Each row was made from one path, in order. Every step used is in the known rows, and no mark comes twice. Write each row's path.
Each row is shifted at random along 7 fixed directions that mean nothing.
Known rows
vomusa, peluna, timuk, velu, petu, foto: [ 134   90  -31  484   69 -102 -152   -5  -73 -230  -48   69   92    8
 -103   36   56 -164  -25   14   58  -91  141  147  202 -129 -157   60
  378 -120 -233  -27  204   98  256  140 -107  205  277   70  127  135
  429   32  -82 -692  261  232 -208  286  277   51  138 -158  111  -91
  167  -16 -321]
velu, petu, foto, zevo, leza: [ 100   15  105  -46  128  111    8  388 -148 -339  -84   97    2   40
    1  -25  151   20 -206  -59  191  246  150  158   36   99  190  130
  204 -111  158 -201   29  191  232  -10  -61    1   82  -30  169 -128
   12 -211  165  -72  -86 -122   17  129    1  204  296  -43  107 -119
  118   18  -38]
mupel, velu, petu, foto: [ 464 -170  125 -123  390   86  265  145  147 -113   87   17  171   27
  -71   11  -51   28 -162 -235  193   10  -48  271  159 -209   49  109
   35   63   33 -108   76  114 -191  -61 -125   16  121  160 -121  -26
  127  -41 -156 -442  -51  223  131  -55   62 -210   25   88  191 -230
  229  -29  -13]
petu, leza, vomusa, peluna, zevo, nifa: [ 339 -263  -97 -132   36  250 -476  175  -10 -115  143  -19 -179 -171
   -7 -139   56  215 -130 -143  126   27   72  351  245  240  299 -271
 -129 -290   43  379  340   27 -269  -81  112  -67 -138  103   64 -199
 -232  -54 -364  200  187   51 -100  206   38 -356  -49  -86  112 -151
 -208  -24  470]
petu, peluna, timuk, garila, velu: [  83 -176 -119 -114  368  131  255  473   39 -415 -389  122  180  -71
 -157  121 -194  120 -104 -187 -174  196  367 -258  214  241 -200  383
   80  -14  310 -220  342 -109  177 -215 -250 -227  196  118   13  -15
  172 -374  -11  -43  -33  151  -45  347   17   37  193  -83  192    7
  -62  120 -217]
foto, zevo, vomusa, peluna, timuk, velu: [  68 -151  -92  212  -21  411 -299   80 -124 -290  -73   71 -153  170
  -30   79  -53   70  -22  -73  160   34  197 -126  185  236  -20   42
  254 -188   24  278  218   -5   99  -36 -161  116  126  166  -60  -72
   81 -156  -38 -243  119  167 -111  466  145 -154 -118  -74   79   11
  -83   34  129]
mabiz, nifa, vomusa, peluna, timuk, velu, petu, leza: [ 125 -278  -45   22 -130   74  -41   85  -18 -171  165 -111 -168  -24
 -152   44   19  178 -127 -140    8  -79  193  178  201 -114 -168   30
  116 -208 -119  -28  355  -74 -211  -49  -68   21  350   92   76  -49
  199 -204 -193 -258  151  210 -293  155   70 -164   85  -95  236   36
 -123  -84   54]
velu, petu, foto, zevo, vomusa, peluna, timuk, garila: [ 439 -140  108  179  271  417 -122   79 -112 -257  -12  102   -5  177
 -154    5  -66    3  -40 -147  346  -58   58   43  240  -85   76  120
  243  -11  -31  165  132   14  -32  -70 -203  199  226  269 -126   12
  125  -31 -301 -502   53  155   -9  378   93 -192   55   41  151 -145
  232   -2   34]
leza, petu, foto, zevo, nifa, vomusa, peluna, timuk: [ 267 -132   43  -37  184  411 -309  386 -243  -46 -151 -138 -324 -169
   49   98   30  260 -167 -327  335  365  102  105  358  196   60 -202
  -20 -288  263  319  382   39   51  -68  148 -167  -94 -114  180 -445
 -114 -480  -35  252  172  236   -2  171 -155 -309   10  -62  277   45
 -594   90  479]
zevo, leza, vomusa, peluna, timuk, garila, petu, foto: [ 339 -250 -111   40  233  383 -213  497 -177 -207  -54  249   86  292
   42  -35 -154  -87   91 -174   48  108 -197   80  -62  -13  121  260
  177 -251   25  276   30   96   26   37  -26  170  208  245 -220   27
 -169 -137 -198 -164   90   71  236  173  222  -47  -12 -190  141 -222
   96   78  282]
mabiz, garila, zevo, vomusa, peluna, timuk, velu, petu, leza: [ 105  -54   47  284  167  -98  -18  403 -196 -165  -55  -26  -30 -219
  -98  195  153  113 -126   69   59  101  -41  -47   15  -37    3  136
  120 -362   19  144  391  -81  128   76  110  239  145   71  192   17
  372 -200  -39  -55  255  327 -108  193   26  317  124  -45  131   52
 -185  168  -42]
nifa, vomusa, peluna, timuk, velu, petu, foto, zevo: [   5  -59   10  439  -62  276 -249   16 -337 -108   87  173 -164  265
  -12   60   37 -126   93 -195  141  -12   29   98  106 -168  -84  118
  460 -224  -91   -9   91   86  213    8  -94  286  462  101  -81  192
  103 -196  -10 -475  154  135 -190  321   96   -8  -76  -42  -26  -16
  280  101  -24]
zevo, nifa, vomusa, peluna, timuk: [ 296 -342   64  133 -107  392 -374 -166  166 -181   60 -141 -168   22
   17  -69  -92   81   21  -96  204 -225  165  287  411   58  196 -189
  161   -4 -104  141  148 -142 -345 -122 -182  -41  157  301  -59  -56
 -106  117 -527 -259  -29  -68 -125  315  181 -362   66 -124  197  -42
   -1  -46  180]
timuk, velu, petu, leza, vomusa, peluna, zevo: [ 318  -94  120  149  145  139  -49  113  -47 -105  216  -85  -33  -66
  -67    5  122  166 -193 -119  260  -54  118  132  110 -161   36   30
  -77 -237  110  106  354 -190 -161   35  -13  184  262    5  132   73
  229 -125 -128 -215  188  352 -158  116  -72  -26    2   52  100   76
  -12  -42   28]
foto, zevo, nifa, vomusa: [-133  -95  -97  -19 -249    9 -507  196 -213  -49   59   46 -434 -236
   52   30   73  140  -67 -121   44   75   27  166  163  171  203 -236
  213 -352   31   17  210  159   36 -107  113   36 -109  -68  133 -129
  -12 -228  -35  179  131  -90 -106   47  -71   -8  -26  -59  -25  -84
 -189  -10  414]
leza, velu, petu, foto, zevo, vomusa: [  97   17   42 -129  116  332 -110  290 -138 -220  -31  167  -37  125
  150  -74   20  121 -144 -286  129  298   44  215   78  162   67   49
  209 -105  153  -67  103  269   43  -76  -55    2   73  -70  -82 -122
 -118 -246  123 -174   22  -89   79   46  123   36   64 -128   32 -147
   84   34  145]
mabiz, foto, petu, peluna, zevo: [ 526  -73  182   85  410  162 -437   55  -73 -165   30  -44  -14 -120
  -95   -9  -49  -52  -32 -169  333 -157 -109  258  276    8  296 -370
  177  -45   36  134  -49  -76 -167  -44  -84   91 -212   83  -38  -28
  174   62 -416 -137 -175  -13   37  214  -98  -95    3   99  196   45
  265  144   62]
garila, mupel, velu, petu, foto, zevo, nifa, vomusa: [ 313 -226  175   33  274 -148   81  303  -32  -66  -79   42  -80 -376
   18   85   46   68 -241 -145  301   80  -43  294  256  -92  288   57
   99 -125   52 -114  305  248 -162 -200   61  170  -39   70  143   -4
  220  -55 -238 -205  133   37  -60 -114  -94  -28  311  -47  105 -349
  284  110  -62]
mabiz, foto, zevo, vomusa, peluna, timuk, garila, petu, leza, nifa: [  10 -227 -203 -106   26  139 -335  621 -340  -95  -93  107 -213  -39
  -77  101   49  163 -252 -123    4  231  -85  -70  -30  290  -29  -99
   12 -524   49  384  341  239  138  120  140   35  -89 -163  111 -260
  143 -452   91  281  370  283    1   96  -41   77   13 -163  165 -126
 -464    1  569]
velu, petu, leza, garila: [  60  -12   60  -78   76 -166   93  237   34 -123   21   32   56 -243
  -22  -27   59  109 -142  -43 -117   69   74  279   54  -45  -64  -74
   65 -128  -14 -195  175   15  -53  -15    7   11  148   -1  189   54
  174 -138   42  -11  164   67  -64  -98   -2  193  166  -77   69  -35
 -104  -49   47]
velu, petu, peluna, zevo: [ 261  -92  133  -89  741  205  183  542   34 -383 -352  132  212 -163
 -181   56   47  182 -175 -155  200  308  274  -90  280   84  188  367
 -107  -93  519  -33  335 -136  104 -279 -107 -196   42   55   -5 -124
   -8 -318  -80  210 -236 -132   68  385 -285  104  322  162  151   24
  108  340 -292]
zevo, nifa, vomusa, peluna, timuk, garila, mupel, petu, leza: [ 419 -362  -14  145  287   92  -34  256  198 -278 -163  105  214  -73
  -40  -20   17   -1 -131   53  143 -174 -119  102  122  -39  209   88
  151 -132 -100  287  330  161 -246  -87  -10  196  149  502   61   -6
   33   51 -392 -183  132  119  137  181  288   47  274 -189  161 -319
  183   43  -42]
mabiz, garila, zevo, leza, vomusa, peluna: [  64 -181  111   60 -215   42 -477  238 -318   62  159  -86 -384 -330
  113   79   -1   90   50  -91   40    1 -181  272   20 -100  222 -217
  151 -419  -28   26   80 -226  -27   17  135  257   46 -155   29  153
  100  -15 -233  212  143  110 -138  -50 -103  142  -14  -51   76   84
 -179   87  425]
zevo, vomusa, peluna, timuk, garila, petu, leza, nifa: [ 477 -422   54  -71  141  518   68  195  166 -260   69   -8  117  314
   10 -164 -136  107 -103  -69  167 -174  -24  105   48   26  112  168
   51    4   36  213   91 -115 -423  -30 -245   45  330  408 -204   50
 -177  -13 -394 -251  -37  168  105  242  262 -122   62 -140  214 -198
  157 -100  165]
mupel, garila, petu, peluna: [ 193 -199  -15 -100   58   77    1  216  -14  -12   21   39  102   57
   71  -21   71   29 -162  -97   56   -2 -116   98  -41  -47  -43   84
   72 -163  118  -50  175  148  -55   95  -30   77  182   64 -101   87
  222 -209  182 -196   14  292  109   36   71   97 -115  -49   76 -181
  194  -74  150]
leza, nifa, vomusa, peluna: [ 341 -326  274   -8  120  151 -143   -9   83   -5   23 -225 -250 -412
  -80   16 -187  240  -91 -124  171 -163  114  342  398 -140  196 -268
   27 -135   19   24  209 -311 -423 -247 -129  -25    1   89  -25    9
   81   47 -609   20   67   18 -192  113 -143 -243  195   57  242   45
  -59   88  124]
zevo, vomusa, peluna, timuk, garila, mupel, velu, petu, leza, mabiz, foto: [ -41 -366 -254 -184  -27  284  -77  460    5 -130    9  213   54  240
  -14   77   20  -26 -196 -305 -101  111   28   46   27   39 -213  175
   21 -188  -55   55  278  294  -43  108  -21  105  424  -67  -60   61
  -13 -241  129 -172  224  266  -44  -81  177  -41   73 -277  118 -217
  -71  -86  298]
leza, garila, timuk, velu, petu, peluna, zevo, vomusa: [ 174    7  -20  126   88  171 -364  -20 -264   34  329   73 -130   33
  181  112 -106   43   14 -379  107  -85 -169   20   52 -105  -16   46
   42 -239  -33  169  410 -195  -78   53   86  361  196  -46  -11  208
  309 -284  -40 -400  240  330   37  -18   50   63 -406  -54 -158   85
  104  -62  241]
garila, timuk, peluna, zevo: [ 167   50  210  324  -93   -3 -242 -322   47 -128  102  -84  -85   73
   47  -69   99    1   36   51  222 -201  264   93  265  -94  142   50
  106   37  112 -393   30 -534  -44  -30 -335   57  375  -71   70  389
  374   22 -238 -593 -179  127 -262  178   -3  138   41   42  -61  189
  343  -66 -277]
leza, velu, petu, foto, zevo: [ 458 -148  153 -230  302  188  114  115  115 -301  -72  150  160  -16
  -20 -161 -192   77    0 -275   22   79  198  430  293   50   98   78
  206  106   36 -273  -84   55 -257 -297 -305 -166   54  121 -193   70
  -86    8 -434 -361 -124 -237  -36   89  110 -233  252  -49  200 -190
  407  110 -109]
petu, foto, zevo, vomusa, peluna, timuk, garila: [ 216 -119 -136  103  317  366 -313  350 -386 -131 -101  223 -230   43
 -197  170 -125   21  125 -247  152  274  -15 -123  232  106   14   29
  203 -277  118  366  240   54  228 -186   42  131   23  152 -138  -81
  -65 -344  -90   -8  263  203   25  378 -112 -326 -293   99   24  -79
 -269  172  435]
nifa, vomusa, peluna, timuk, garila, mupel, velu, petu: [ 362 -471  -31  -68   36  371   85    9   58  101  386 -117  -53  273
   -6  183 -119   53  -99 -477  350 -117 -123  -87  198 -464 -283  185
  -57  -63   13  132  324 -203 -333    2  -60  351  563   37 -249  196
  286 -196  -47 -616  117  738   99 -221  -79 -451 -440   57  120 -129
 -142 -276  431]
velu, petu, foto, zevo, nifa, vomusa, peluna, timuk, garila: [ 460 -343  -36  -52  406  239 -153  370  -84 -236 -135  153 -130 -163
 -272   88 -194  132   59 -324  166  138  161  127  464  -20  174  160
   94 -141   68  157  301   -2 -139 -378  -71  -36   34  236  -99 -101
  -79 -195 -566 -119   81  -60  -43  328 -160 -499  179   61  221 -199
   -1  224  214]
vomusa, peluna, zevo, leza, nifa: [-143   80  -83  262  -16   85 -712  358 -334  -92  -68  187 -204  -65
  169   31  151 -121  -44   26   95  144 -170   44 -149  102  243  -70
  200 -521   16  360   83   65  336  138  180  333   -5  -74   97    9
 -101 -145  161  378  246   -8   65  136   63  417 -166 -175 -166  -21
 -260  131  325]
foto, zevo, vomusa, peluna, timuk, garila, petu, velu: [ 182 -122   94  329   24  257  -92  121  -82 -192  -86 -105 -152   12
  -60  123   55   53  -23  -40  277  -26  222 -110  304  100  -99  109
  117  -38   76  -40  319 -183   36  -60 -170  203  337   63   77  171
  419  -95   41 -311  190  406 -227  378  -27  -71   75  -43  119   -4
 -154  -30    2]
nifa, vomusa, peluna, timuk, velu, petu, leza, zevo: [ 275 -272  -70   39  115  234  -45  265 -139   -1  189   -3  -63  106
  -33  110   20  198 -118 -229   79   23  -41   30   22 -197 -105   53
  -17 -465   12  305  344   10 -140   29   57  218  150  125  -13  -99
  126 -332 -117  -67  190  391   -5  148   -8 -189 -120   51  179    8
 -170   28  317]
garila, vomusa, peluna, timuk: [ 109 -247 -175   89  122   34 -254  194 -244  -45  -64  210 -234  -59
 -154   75  -82    6  243 -119  -63  147  -53   70  237  -32   -5   61
  168 -364   67  178  146 -135   84 -233   20    3  220   53 -240  151
 -118 -209 -220  119  113  103 -145  211  -64 -313 -321   73    4   -9
 -191  187  333]
mabiz, foto, zevo, leza, velu: [ 140  -95  -21 -109  -56 -120 -508  211 -195 -121  -37  191 -256 -278
   12   75 -136  -70  219 -192 -142   98   46  357  186  186  166 -275
  259 -326 -141  -58 -120   50  -96 -216  -18   77 -233 -122   44  142
   49  -74 -320  150  181 -328 -121 -113  -40  -94  -89 -140   47   51
 -144  142  435]
petu, foto, zevo, vomusa: [ 122  -20   97  152  128  107 -209  175 -183 -229 -168  213 -196 -153
  -88  -54    8   -5   60   -8   85  102  151  284  272  194  293  -75
  365  -78   92 -115   27  147  104 -252  -83   -6  -18  152   20   54
 -112  -35 -234  -56   37 -311 -191  343   12  -32  181    2    9 -114
  298  225  -68]
nifa, vomusa, peluna, timuk, velu: [  54 -129  105  273   -1  258  -13   18  -12 -128    4 -272 -218  -63
 -104  214  -28  174  -89 -135  223   29  347 -105  362  -74 -172  -21
   74  -91  188  -56  385 -382    7  -69 -136  -23  359   15  147  -25
  288 -277  -15 -231  135  344 -222  248 -144 -149  -16   53  192  304
 -417   -5    8]
foto, zevo, vomusa, peluna, timuk, garila: [  59  -20   55  282  166  332 -255  237 -199 -235 -249   62 -125   -4
 -100  165   19   79 -100   50  244   73   97 -285   95  122   28   71
  223 -218  125  238  226  -46  223   -6 -144  194  116  181   29  -87
  229 -200   47  -19  141  227    3  419   -6  174   14   16   72   76
 -216   69  102]
leza, velu, petu, foto, zevo, nifa, vomusa: [   2   -8   35   26   92   43 -268  373 -231 -113 -120  246 -212 -197
  132    4    6   54   50 -284    2  302    6  331  154   61  209   37
  298 -257   98 -183  120  260   37 -260   58   50   45  -52   16   25
 -182 -249  -87   76  112 -320  -34   -9  -34   83  170 -147  -59 -127
   84  249  152]
zevo, vomusa, peluna, timuk, garila, velu, petu, leza: [ 335 -228 -111   21  318   83   -5  374 -129 -100   47  109  121   41
  -88  196  -31   73 -126 -139   51   89 -193 -154  -38  -36 -115  201
  -23 -342  -60  439  412  115  -62   60  101  328  113  179   -8  -47
  286 -258  -22 -233  356  504  175   40  182  -14 -237 -101   67 -153
 -222  -61  307]
mabiz, foto, petu, leza, nifa, vomusa: [ 110 -176   79  -85 -368  -28 -327   35  -56   32  320 -213 -426 -183
    2  -97   52  126 -179 -203   87 -156    4  569  193  -37   94 -621
  214 -128  -92 -280  -22   16 -304   20   13   -5   64 -168  213  -23
   51  -57 -174   -4   31   57 -282 -137  -79 -160   83  -80  197   46
  -83 -126  378]
velu, petu, leza, nifa, vomusa, peluna, timuk, garila: [ -98 -153  -78   72 -204  232  -71  247  -59 -136   84   32 -103  170
  -24  -53  118  109 -222 -136   -6  -39   97   62  -39 -136 -182  110
  168 -244    0  -84  252   21   20  109  -87  111  528   61   67   29
   37 -281  122  -62  133  283 -127  154  107  145   94 -147   91  -41
 -127 -141  155]
foto, zevo, nifa, petu, leza, mabiz, vomusa, peluna, timuk, garila: [ 107 -316 -193 -314   72  468 -425  521 -346  -21    3  179 -304   52
  -25   85 -147  103  131 -317  -67  187 -194    3    0  164   51   42
  122 -463   26  403  133  132  -99 -145  104    1   33  136 -130 -191
 -409 -478 -129  449  199  185  119   30    0  -86 -225 -111  129    3
 -416   77  831]
petu, foto, zevo, nifa, vomusa, peluna, timuk, garila, velu: [ 250 -342  -45 -207   56  491 -128  251   67 -365 -156 -127   12   56
  -19  -24 -165  251 -363 -269   89   83  350   33  303  388   21   55
   64   69  115   56  354   92  -79  -64 -231 -305   84  162   25 -385
  -11 -255 -240 -254   34  162  -19  290  225 -213  349 -236  356 -162
 -107  -88   99]
timuk, garila, velu, petu, leza, zevo, nifa: [ 182 -272 -315 -187 -131 -132 -315  340 -128  -21  258  376   28   98
  166  -83  -66  -65   66 -239 -307 -135 -320  177 -287 -109   69  194
  225 -416 -222   93   -1  395 -149   23   81  409   95   73 -142  263
  -79  -83 -200 -177  144  111  171 -234  314  107 -163 -223 -112 -388
  330  -95  414]
nifa, petu, foto, zevo, vomusa, peluna, timuk, velu: [ 384 -174   63  109  127  409 -181  100  -14 -294 -126 -102  -94   -2
 -114    2  -74   87  -88 -182  266   57  370  155  540  264   16  -56
  228   19   57  230  308  -36  -23 -106 -121 -159   34  136   98 -174
   61 -157 -264 -387  128  207 -193  394  149 -361  101 -156  354   51
 -125   39   22]
garila, zevo, vomusa, peluna, timuk, velu: [ 280 -176   24  261    5   27 -103   11  -61 -131   39 -131 -375 -260
 -220  169  -27  136  134  -92  235   28  336   24  583  -76   31  -34
   83 -169  138    0  414 -469  -79 -262  -45   30  218  -23   84  176
  253 -110 -414 -274  157  198 -418  279 -227 -443  -54  112  152  157
 -266  133   63]

Write each row's path
[   8 -415 -272    7  -58  271 -415  345 -195 -168  -54  390 -110  192
   55   84 -168  -31  144 -352 -129   62  -51  -64   43   56    4  382
  295 -318  -67  182  139  189   17 -171  -72  248  333  107 -288  163
 -139 -217 -184 -173   92    0   46  165  165  -96  -94 -235  -67 -236
  181  142  326] | foto, zevo, nifa, vomusa, peluna, timuk, garila, velu, petu
[  14 -226  -76   -4   26  395 -217  375 -264 -325  -69  225  -25  317
  156   34 -194 -125  143 -276  -68   88   28    1  -56  230   -1  158
  291 -174   52  -17  -68  -16   82  -22 -150   64  219   52  -91  145
  -58 -335    5  -36  -40 -143   48  170   46  162  -24 -216   63   55
  146  115  220] | mabiz, foto, zevo, leza, garila, petu, peluna, timuk, velu
[ 116  295   73  173  255 -106 -236  375   73 -473 -286  163  185  -58
   68 -157  240  -15 -178   43  176  276  320  217  162  127  215  212
  110 -105  171 -239  152  -27  206    5 -110   19   43  -94  251   14
  200  -75   10 -259  -51 -239  -43  155  135  390  467 -237   43  -76
  134   99 -395] | timuk, peluna, zevo, leza, velu, petu, foto
[ 367 -468  -34 -136  309  413  -11  360  104 -291 -170    0    2  -18
  -33  100 -120  220 -233 -247  362   90   55 -161  291   61  123  151
  -28  -95  217  277  414  -25 -157 -218  -65   10  110  187  -49 -228
    1 -222 -227  -84   -3  236  184  174  -62 -234  180  -14  232 -224
 -140   34  221] | foto, zevo, nifa, vomusa, peluna, timuk, garila, mupel, petu
[ 216    1   37   92  -62   10 -460  176  -84  -44  151  -33 -285 -131
   88 -169  233  113  -44  -50  302   14   16  264  205   25  308 -172
  -27 -332  162  129  239 -167 -172  -23  155   91  -32  -82  257   41
  -12 -166 -174   40   76  184 -107  -20  -76   40  -96  -90    5   33
 -165  -83  346] | timuk, peluna, zevo, nifa, petu, leza, vomusa
[  15 -333 -208   14 -315   -2 -182  281   57  -99  108   50 -192  -41
   57   61    8   -3 -202 -265   96  -65  103  122  165 -191 -161  174
   92 -234 -152  -58  389    0  -93   40   13  346  438  -72  112  192
  275  -83    8 -287  281  358 -193 -114   96 -163   11 -306   91 -259
 -158 -209  242] | zevo, leza, nifa, vomusa, peluna, timuk, garila, mupel, velu, petu
[ 306 -344  -10  -97  -61  142  -91  246 -196 -245    9  100 -295 -114
 -101   26 -240   80    9 -319   85   19  233  252  265   -1   14  215
  176 -123  -78 -217  159 -126 -117 -269 -183  120  309  -38   17  121
  102 -104 -414 -262  183   40 -337  130  -10 -311  197 -151  185 -136
  122   24  148] | mabiz, vomusa, peluna, timuk, garila, velu, petu, foto, zevo, leza, nifa
[ 228 -270 -176  145  128  301 -151  284  116 -252 -194  159  112  123
   94   -5   -5   33 -129 -138  119  -65   24  -47  145   64  -78  159
  109 -157   -7  225  357  185   32  -22  -57  310  203  141  -78   44
  156   23  -15 -246  144  366   30  322  273 -102  178 -181  145 -317
   74   42  -10] | leza, zevo, vomusa, peluna, timuk, garila, mupel, petu, velu
[ 192 -108  106   48  128   34 -274  129  -83    2  174   74 -101  -21
  165  -19   59  154    0 -171  109   44 -112  191   33 -109  284  100
 -114 -264  101   -8  245 -273 -275  -97   32  168  200   51   54  157
   36 -268 -235  -92   12   43   60  -84  -81  177  -20  -45 -140   28
  118   71  226] | velu, petu, leza, garila, timuk, peluna, zevo, nifa, vomusa
[ 224 -198  -62 -113 -107  217 -261  432 -122  -46   22  -91 -368 -106
  -66  120   61  181   39 -315  163  193  182  -17  320 -143  -48   72
  -10 -335  288   65  320 -382  -51  -85  100  -18  318 -179   97    9
    3 -451 -131  190   20  263 -100  -52 -251 -249  -71  -36  270  209
 -598   31  489] | nifa, vomusa, peluna, timuk, garila, zevo, leza, petu
[ 150  173  -87 -227  -84 -102 -157  375 -131 -148  224   -3   -8   20
   97  -42  136   38 -228 -237   45  168  -93  147  -86 -151  -42   33
  142 -253   17 -162  176  122  102  210  108  116  105 -235  118  -51
  249 -306  156 -292  107  258  162 -392  132  251   20 -163  129 -146
 -222 -260  292] | timuk, garila, zevo, leza, velu, petu, foto
[ 310 -154  -35 -220  -37   -8 -151  146   59 -307    1  124   60 -147
  156 -158 -145    6 -199 -188  -54  -26   48  507  153  262  135 -205
  190   33 -234 -105   88  215  -91  -41  -34  -35  -88  100  164  -89
   72   63 -225 -295  191  -88  -12  -41  373  -50  252 -303  141 -325
  211  -94   88] | mupel, petu, foto, zevo, leza, garila, velu
[ 315 -259  -90  -95   70  129 -491  239   55   -3  -71   23  -53  -86
   61  -79  127   28  -84 -155  108   13  -68  262  168  164  166   62
  -41 -217  106  348  248  117 -184  -44  115   -8  104   90 -124   -3
 -156 -151  -37  185  110  351   61   18  156 -115 -232 -173  131 -115
 -201   87  431] | mupel, garila, vomusa, peluna, zevo, nifa, petu, velu
[  19 -116 -204 -269  138  -81  143  523  -14 -299   17  182  181   40
  -53  -81 -142  119 -191  -61 -361  -11 -117  129 -232   76 -130  252
   81 -233  -88 -108   90   85  -82   62  -85 -123  162  217  -21  -75
  -10 -241 -151   31   95  113   62  -21  359  337  127 -129  185 -142
   44  -26   30] | peluna, timuk, velu, petu, leza, mabiz, garila, vomusa
[-216 -119 -140 -223   26  490 -734  564 -252  -19 -118   63 -286  -43
  194   50   59  145 -104 -301   58  351  -81   28   66  281  181    6
    9 -433  282  400  259  129  161   30  232 -141   17 -280  -36 -365
 -450 -453  187  550   83    2  180  -61  -14  266    5 -234   75  119
 -525  154  581] | leza, mabiz, vomusa, peluna, zevo, nifa, petu
[ 526  -68  126 -136  244  334   -7   92  102 -245  247 -176  106   71
  185  -15    3   42 -235 -346  517  -61  -20  -21  156 -147   40   -4
  -94   64  211   -1  353 -307 -250  -11  -11  241  217   22  142  103
  238 -169    3 -338   26  414  214 -182  -13   15 -208  -23   66  -27
 -133 -312  185] | timuk, garila, mupel, petu, peluna, zevo, leza, velu
[ 332 -198  -43   28  -31  203 -509  137 -299 -141   -3  267 -293   42
    4  -29  -98 -193  377 -290   36  -70   -1  322  243   88  117 -175
  339 -300 -120   77 -166  -11  -93 -169  -44  142   -9   27  -16  236
 -108 -136 -411   85  -15 -216 -191  209  -15 -318 -252 -102  102   52
  151  129  425] | mabiz, foto, zevo, leza, petu, peluna, timuk
[   7  -48 -104  155 -310   92 -507  174 -193  -86  134  -51 -259   35
  -21   55  165    7  -93   -4  100  -90  -43  -13   40 -105   45  -88
  230 -406  -85  163  243  -89  108  200   73  216  206   55   99  -28
  243 -201  -58  -74  140  247  -55   62  110  150  -55 -123  131   19
 -290 -138  356] | nifa, vomusa, peluna, timuk, garila, zevo, leza
[ 236 -136  168  118   68  410 -221  -67 -270  -10  194   20  -25  178
  219   87 -179   54  -62 -305  109  -28 -161  126  -38  -52   11   46
  235 -110 -135  152  154   30  -58  103 -120  291  260   29 -168  100
  190 -175  -58 -593  170  318   82   33  219   83  -69 -134    4   -3
  298  -23  151] | leza, garila, timuk, velu, petu, foto, zevo, vomusa, peluna
[ 175  -36  183  -39  -44  329   77   85   -7 -203   16 -227  -54  137
   75 -186   -5  123 -339  -79  256 -274    8  -19    3 -114  -70   63
  206   -6  178 -172  144 -233 -107  148 -249 -102  385  107   53  -23
  149 -279  -29 -119 -184  475    4   38  177  374   58  -89  296  134
  -11 -323    8] | leza, nifa, petu, peluna, timuk, garila, vomusa
[  92 -171   81  -88   45  235 -373  456 -227  -59  -33  -67 -352 -157
   84   -3  118  120 -100 -198  280  272   55  115  195   43  257   70
  -35 -341  408  178  222 -322   50 -118  166  -76  228 -256   86   -3
 -317 -387   31  544    0  128  -46  -76 -233  106 -125  -67   83  234
 -517  116  439] | garila, vomusa, peluna, zevo, leza, nifa, petu
[  28   24 -116  329 -121  -10 -149   99 -153 -147   41   31 -163  -58
  -74   20   31   33  -86 -173   60   45  247  203  279  -99 -232   -7
  219 -213  -93 -121  371   32  225   85  -25  105  323 -160  176   53
  352 -111    0 -524  339  306 -362  239  105 -188  113 -145  137  -48
  -57  -62  -86] | leza, vomusa, peluna, timuk, velu, petu, foto
[ 247 -110   23  290  -94  179 -187  -67  -31 -167  196  -43  -87  186
    1   14   96   24  -63  -37  300 -180   -1   12  160 -207   24   96
  213 -208  -82  174  241 -125  -76  130  -88  285  326   58  -71  106
  309    1 -218 -622   29  294 -105  168  184  -29  -31  -50  124  -51
  154  -87   -6] | garila, zevo, vomusa, peluna, timuk, velu, petu
